[ 42   0  19  32  48 -23  -2  27  -3 -12 -17  12 -22   7   0 -15  30  -7
  14  11  -6  14   4  -3  16   7  16   6   5   1   7  -7  10  14  -6   8
  26  -2  22   4   4  29  14  -8  35   8  21  -5 -29   2 -20   3 -18 -18
  -6  16  -6   6   7   1 -15   2 -17  18  -8   3 -17   8   0  -4  14  16
  -1  28   9   4 -24]  Nife + Duru
[ 14  11 -16  38   3 -32   3 -12 -25 -51   0   8 -16   2  -4   5  -1 -21
  18   2  -4  -3  -6   5  19   7  11  10  -4   8  12  -9  10  32  -8 -34
   8   8  12   6   0  19   6 -10  21  -7  20  -5 -28  14 -13  12 -20  -8
  23  -8  21  24  23  18   9  15 -39 -20  18  -9 -12  22  14  -7  22   8
   4 -21  23  -1  11]  lif + Duru
[ 12  10  -6  22   2 -38 -12   1 -13 -35  -4  13  -1 -11  -1  10 -21 -12
  25  11  -8  -7 -17  -7  26   2  -6   2  13  -4  26 -12  14  15  -1 -20
  26   4  30   8  13  33   8   1  12  -2   0   5 -27  16   2  12   2   9
  21 -14  16  14  23  15   5  15 -24  -2  26  -5 -41  23  11 -16  14   2
  15  -6   5  -6   9]  lif + sozuv
[  1   3 -13  16 -15 -19   5  22  -1 -25 -14   1   1   1   6  -2   2   2
   5   3   6  -4 -17  -9   5 -18   6 -10  12  -2   2 -16  -4  13  -2  -5
  12  12  13   7   2  12 -10   9  10  11  -5   0 -24  12   7  10   7  19
   6  -1   6   5   9  -1   8  10  -3  -2   2   0   7   8 -15 -15  26  12
   1 -13  -5   2   5]  lif + sozuv
[ 36   7   5  16   2 -23   0  26 -12 -37  -6  17 -19 -20   7  -7  40  -6
  15   0  -9   2  -7 -14  -2 -20  -9 -28  18   0   8   7   7  12 -11   1
  41  -2   6  21   4  19 -14  -9  19 -28  -3 -13 -33  -4  -4   8  -9  36
  15 -18  -5  -8   4   0  -2  -5   8  16  -6   6   8   0   6 -12  30  16
   0 -29   3 -14  -7]  Nife + sozuv
[  2  12 -16  27   3 -33   1   0  -3 -18   0 -14 -15  -7  -1   5   2   3
  -3   9   0  -8   9   7   2 -10  10   4  -7  -3 -11  -9  -5  15  -9 -25
   8   3  18  13 -10   5  12  -8  -3  -1   1   3 -12  34   6  -2 -14   2
   4 -10   2  11  14  -5   2   9 -27  -3   8  -4   0   6  13   0  21   2
   0  -1   2  -6   1]  lif + Duru
[ 17  15   6  41  34 -32   4   6  21 -23  -8  11 -18   9  -3  -1  22  -7
  41  14  -1   7   3  -3   1 -12  15   1   1  -9   6 -11  10  18  -3  -1
  22   7  19 -12  -6  22   1  -7  36  24  10   6 -26   7  -9  15 -19 -18
  -4  10  -2   8   8  -2  -8   6 -26   9  -9   2  -6   3   5  -7  15  57
   4  12  19  15  -3]  Nife + Duru
[ 10  13 -17  16   3 -39   6   2 -10 -63  -2  -6  -5  -5  -6   3   7  -5
  -2   6   9  -3   7   3   8  -8  12 -12  -2  -4   8   3   1  15   3 -11
   5  25   6  19   1   9 -12  -6  18 -10   3  -4 -23   5  -5   3  -5 -10
  16   1  -1  16  29  -4   7   6 -13  12  -1   0   3  12  -4  -3  39  -9
   2  -6   2 -16  12]  lif + sozuv
[ -1   1 -12  17  -2 -21  22  -1 -15 -29  -2 -16 -17  -3   0   6   0   9
 -12   1   1  -5 -10   3  19   2  -5  -8  -1  17   1   1  -1  -8   6  -7
   6   8  13   9   2  12 -11  -2   1  -3  13   5 -11 -10  14  -5   4   5
  18 -14   5  15  13   8   7   8 -22   2  14 -18   3   0  -1   0  31   5
   5 -12  -3  -5   8]  lif + sozuv
[ 22   2  18  29  16 -26  -7   0 -31  -8   7  18   1  -2 -41  -4  31 -10
  17  10 -14  49  -6   3  11  13   0   8  21   4   6 -23   0   3   4   3
  34   1  30   0  -8  18   8  -9   6  15   1  -3 -28   6   4  29   9  17
   0  50   0   0  22  28  50  11 -14   7  26   5   5  11  15 -27  -7  25
   3  11   1   7   9]  Nife + sozuv
[ 22  12  -1  38  27 -20   6  -7  -9 -28   1  13   3   6   2   1  25   0
  11  11   5   6   7   0  12 -12  12   9  13   4   5   1  -2   8   2  10
  34  15  25  -7   0  12   8  -5  26   6  17   0 -35  15  -9  21  -3  -9
   0  19  -1  15   6  18 -11   8 -13   9  -1  12  -6  12   5   2  20  25
  -2   3  12   9 -22]  bukat + Duru
[ 17  -2 -13   5 -14 -28  -7   9  -6 -17   2   0 -17 -12   0   9   1 -37
 -11   1   5 -27  -9   4  -5  -4  12 -11   7  -5  -2   2  -3  14  -9 -22
 -24  21   8  15  -5   1  -4   5   9 -16  -6   3 -38   3 -23 -16  -9  -7
   8 -19  -7   4  28 -10  -2  -3 -17   9   1  -5   9  -1  -1   1   5  -7
   3 -21   0 -10   4]  lif + sozuv
[ 44   4  11  19  28 -19  -1   3  -5 -10 -13   7   5   4   4  -5  40  -8
  -6  12  -7  10   3   3  -1 -10   8 -11  17  -1   1  -3  -1   4  16  24
  19   5  27   2   1  13 -13  -2  17  -2   3   1 -17   1 -15   4 -15 -12
  -5  14 -12  -8 -13   4 -27  11   7  21 -15   2 -65   3 -28  -4   5  15
   1   5   2  13 -15]  Nife + Duru
[ 18 -20 -15  13  30 -19 -10   6 -31 -18  12 -21 -11   2 -10   5 -14   6
 -19  -3   6   7   4  10  23   8  13  -5 -27  18  27   9  -7  -4  -4   7
 -25  -4  15  15   8   3 -16  -5   4  11  20  -7   6 -20 -17   1 -31 -21
   2 -23   7  10  -3  -9  -1   5 -12  14  -3   2 -20  -2 -15  15  26 -15
   8  -5  13   1  -4]  Pelu + Duru
[ 14  21   7  37  10 -36   5  12   0 -35   2  36  -4  13 -19 -25  16  -8
  24  26  -8  32   0  10  22  -1 -15  12  17 -12   4   0   2   1  12  -9
  63  17  34  10  17  34  -6  -2  -6  18   2  -3 -20   7   6   6   0   9
  22  46 -23  -1  11  42  -8   8  -1   9  22   7  -2  37  14  -4  18   5
 -10  13  27  -3  -1]  Nife + sozuv
[  1  -1  -6  30 -17 -29  -1  -3   0 -25   0  12  -7  -7   0   7 -13 -10
  11   5   7 -18  -6   5   6  -6   2 -19  11   2  14 -24  -1   8  -5 -25
  -9   6  38  17 -12   7  -3   1  23  -2   8   2 -31   6   9   9  -9   0
  37 -14  11   0   6   5   8  13 -21  -6  14  -4  -3   6  -6  -9  11   2
  -1 -19   0  -7   8]  lif + Duru
[  2  -1 -38  24  10 -52  -4  -6 -28 -40   4 -21 -12  -4  -2  18  -1  16
 -14  22  11   5  -5  23  26 -13  11 -10 -24  12  67   3 -15  21  -4 -19
 -10   8  12   9  -8  12 -16  -7  22 -20  20  17 -11  10   2   0  -4 -14
  13 -12   9  14  29 -18 -16  13 -29  19   7 -14  -2   2 -10   1  36 -11
  15  -6   5 -13   7]  Pelu + Duru
[ 25   1   1  25   6 -32  -2   7 -13 -42  -3  18 -10   3  -8  -8  34 -16
   3  14 -11  21 -18  -9  -2   3  -4 -10  17   7  12   6  -1  15   9  19
  28   9  40   0  -5  24 -32  20  35  11   6   9 -22  -2   3  21  15  11
   4  14   1   8  14  21  -7  11   6   3  11   5 -16  19  -1   2  22  16
 -10  -7   9   1  -2]  bukat + sozuv
[  2  13 -10  11  -1 -11   1  -7  13   8   0   5  -1   9  24  -6  19   9
  -4  17   2  16   3   0   0 -13  -2   8  13 -15  -8  -3 -14   1   9   0
  23  20   9   4 -14   1 -11  18   5   4   5   0  -9   4   2 -15   1  -9
  10  40  13   2   4   3 -12  -5 -10  25  -4   0  16  20 -11  -2  -3   3
  -2   9 -12   5   3]  Nife + sozuv
[  2   7 -28  19   5 -32   9   5 -13 -22 -18  -1  -6   5  -3 -10  -4  -8
  13  12   1 -41   5   5   9  -5   6   8  -4  -7  15 -10  10  14  -6 -28
   2   7  19  32 -12  13   4   4  16 -12   0   0 -26  23  -6   2 -16 -18
  14  -4  11  19  10   2   9   6 -18  -4   4  -3 -14  11  -3 -13  33   4
 -10   2  14  -1   3]  lif + Duru
[ 20   6  -1  34  35 -34  14  17  -9 -31   4  -3 -11   3  -7  -4  14  -6
   0  22   0   7  -9  -7   6 -17  17  -4  -7 -19   7   6   4  14  -9  12
  16   7  24  10   2  18  -4  -4  30  27  17   1  -6   8  -5   8 -18  -5
  11   8   0   6  -6 -12 -14   8 -18  18 -18   0  -7   7  14  -2  35  12
  -2  13  20  12  -4]  Nife + Duru
[  8  -5 -12  14 -50 -34   7  11   4 -24 -11   3  -6  -9  -5   5 -14  -2
   4  -5   1 -17  -1 -11  -2 -20  10 -20   9 -10   2  -6   5  23   3  -9
  16   7   8  11  -7  17 -10   6  16  -1 -12   3 -14  15   4   7   3  15
  12 -14   4   4  19 -19  10   8  -9   4   7   5   6   7  -5 -13  29  -1
  -1  -3   6 -12  11]  lif + sozuv
[ 21   5   8  -8  47  -9  -7  13 -20 -20   3  -4 -12  -6   2  -9  40  -6
  -3  -1  -6  13  -2  -3  11  -4   8  -8   2  10  14   0  11   0  -5  22
 -73  -8   2   4   4  14 -57  -4  27   2   8   0 -10 -12 -10   5 -10 -11
   1  -7   2   1  -1  -8 -32 -17  11  19 -21  13 -14 -12   3   3  14   4
  -7  10  14   6 -22]  bukat + sozuv
[ -4   4  -4  21  11 -26   2   1 -20  -5  -3  21   7   9  -7  -1  -8  -2
  19  15  -3  -9  -9  -9  18   3   0  17  -3   2   6  -3   8  26  -2 -20
   1  11  30   1 -18  12   5   4   9   1   2  32 -16  15  11   5   2   0
   1  13   8   6  22  14   8  37 -25 -10   2  -3  -5  10  11   9  -8   4
   8   6   8   5   7]  lif + Duru
[ 20   7   6  12  -6 -13 -18  -6 -22 -13   2   8   1   1  -5   2  10 -37
  10   6 -18  -1 -12  -8  13  25  -4   1  18  14  18 -13   8   9 -14 -22
  -9  -2  51   9 -13  13  -1   8   4  -9   5  10 -57  -1  -7  14 -19   4
 -12 -23  13   6  13  33   5  24 -40  -3  25   2 -29  16  11   0 -26  14
  10 -26   3  -4   8]  Pelu + Duru
[  3  15  -9  18   1 -30 -11 -12 -13  -9  21  -9   2   1  -1   4   6  -5
  11   1  11 -12 -22  16   5  14   2   8   2  -3   5 -15  -6  16  -9 -32
   3 -17  21  13 -11   4   3 -13  14 -14  -2  -3 -35   1  -7   5  -2 -23
  16  -3  12  11  18  11  10  16 -34  -6  21  -6  -1  13  21  -5   2 -16
   8  -5  -7  -6  -4]  lif + Duru
[  3  -7   2   5  -7 -18 -22   2 -19 -20  -6 -11  -9 -15 -11  13   3 -12
  -9  -7  -6 -14 -22  10  17  20 -25 -22 -14  11  15  -3   3  13 -16 -23
 -13 -14   4  16  -5   4  -2  -1  18 -16   2   8 -30  -3  -9  -1 -15   4
   3 -47  19   2  32  -6   9  10 -22   2  15  -9  -5   4  -1   5  -1  -8
  15 -24   2 -10  21]  Pelu + sozuv
[ 22  18 -10  38  41 -40   2  14 -23 -33   7  -6 -12   4   4   2  33   3
 -16  17   5  11  -3   5  12 -20  18 -12 -13   8  10  18   3  20  -3  17
  31  -4  11   6   8  12 -20 -12  37   0  16   3   0  16 -13   5  -9 -18
   9  11  -4   6 -12 -28  -2  -4  -5  10 -20   3  -3   9  -8  -5  38   8
   5  32  18   7 -22]  bukat + Duru
[ 27  13 -13  15  12 -49  -1  -5  -6 -23 -11  -8 -19 -10  -9   9  12   3
   6  10  -2  -9  -2   9   2 -19   3  -6   9 -10  -3 -14  -9  22 -10 -21
  -6   2  12  23  -6  10  -1   1  20 -14  12  -7 -40 -20 -14 -14 -10   3
  28   0  -7  17  30 -19  -2   5 -18  15   8 -12  12   5   2  -6  19   3
   2 -16  -6  -7   1]  lif + sozuv

[  2  10   2   0   6 -26  -7  15  -3  -1  -4  -1 -53 -11  -5   5 -10   2
   3  -9  14  -1  -8 -21  -2   2   8  -4  15   3 -25  -7  -7  -7  -1   3
   3   9  -3  17  12  -1 -16   7  -3  -7  -1  -4  -8  11  11   1  -3  -6
   6  -2   0 -12   5  -4  -6   2   0  -1  -4  -3 -12 -17  -4   2 -23 -17
   1  -6 -10   0  -1]  [39] + H
[  5   0  -3 -10  19 -21   9  11   1   1  -6  -2   7  -7   1  -5   0   6
   3  -5   6   3  -6 -22   5   2   0   3  -1  -5 -29  -2  -8 -15   6   1
   0   6  -2   8  11  -5   9   7  -2   4  10   2  11   0   8  -3   0  -5
   4  14   1  -4   4   6 -10   7   2   7   1   1 -20 -10  -6   2 -22   0
   1   3 -14  -2   0]  [39] + H
[-10  -8   6 -12  17 -19  14  -4  13 -13  12  20  41   4   2  -9  18   1
 -16   4 -13 -14  -4   1  -1   0 -13  12  10  -6  -6   2  -7   6   9  10
  11   1 -22   8   0   0  33  43 -10  28  -7  11 -14   1  -6  -4   3  -5
 -10  15   8  -4   2 -10   2   3  16  19  -5  -6 -12   9 -12  12   8   2
   0  18  20  -7  -9]  [32] + H
[ -5  11   5  -3  23 -21  -2   3  -4  -3  -3  -8 -11  -9  -1  -5  -7   5
  -4 -11  12  -7 -20 -23   7   2  12   5  19   8 -35  -6  -3 -17   8   3
   3   2   4  13  15  -3 -13  11   1  -1   5   3 -13   6  10  -8  -6  -6
   1   2   2  -9  -7  -5  -4   9  -9   4  -3   0 -14 -22 -10   4 -14 -16
  -2  -3  -8  -1   9]  [39] + H
[ 14  19  -5  -5  21 -10   8  22   2   0   2 -11  19  -9  -3  -7  -1   2
   7  -4  10  10   2 -30   5   8  10   8  -8   0 -38  -8 -10 -18   3  -3
  -3  14   7   4  29 -14  11  -8 -14   1   9   1   2  14  14 -12 -11   3
  14  35   6 -14  -8   8 -14  -2  -5  -6  -9   9 -28 -34 -20  -6 -16  -3
  -3  -6 -20   8  -2]  [39] + N
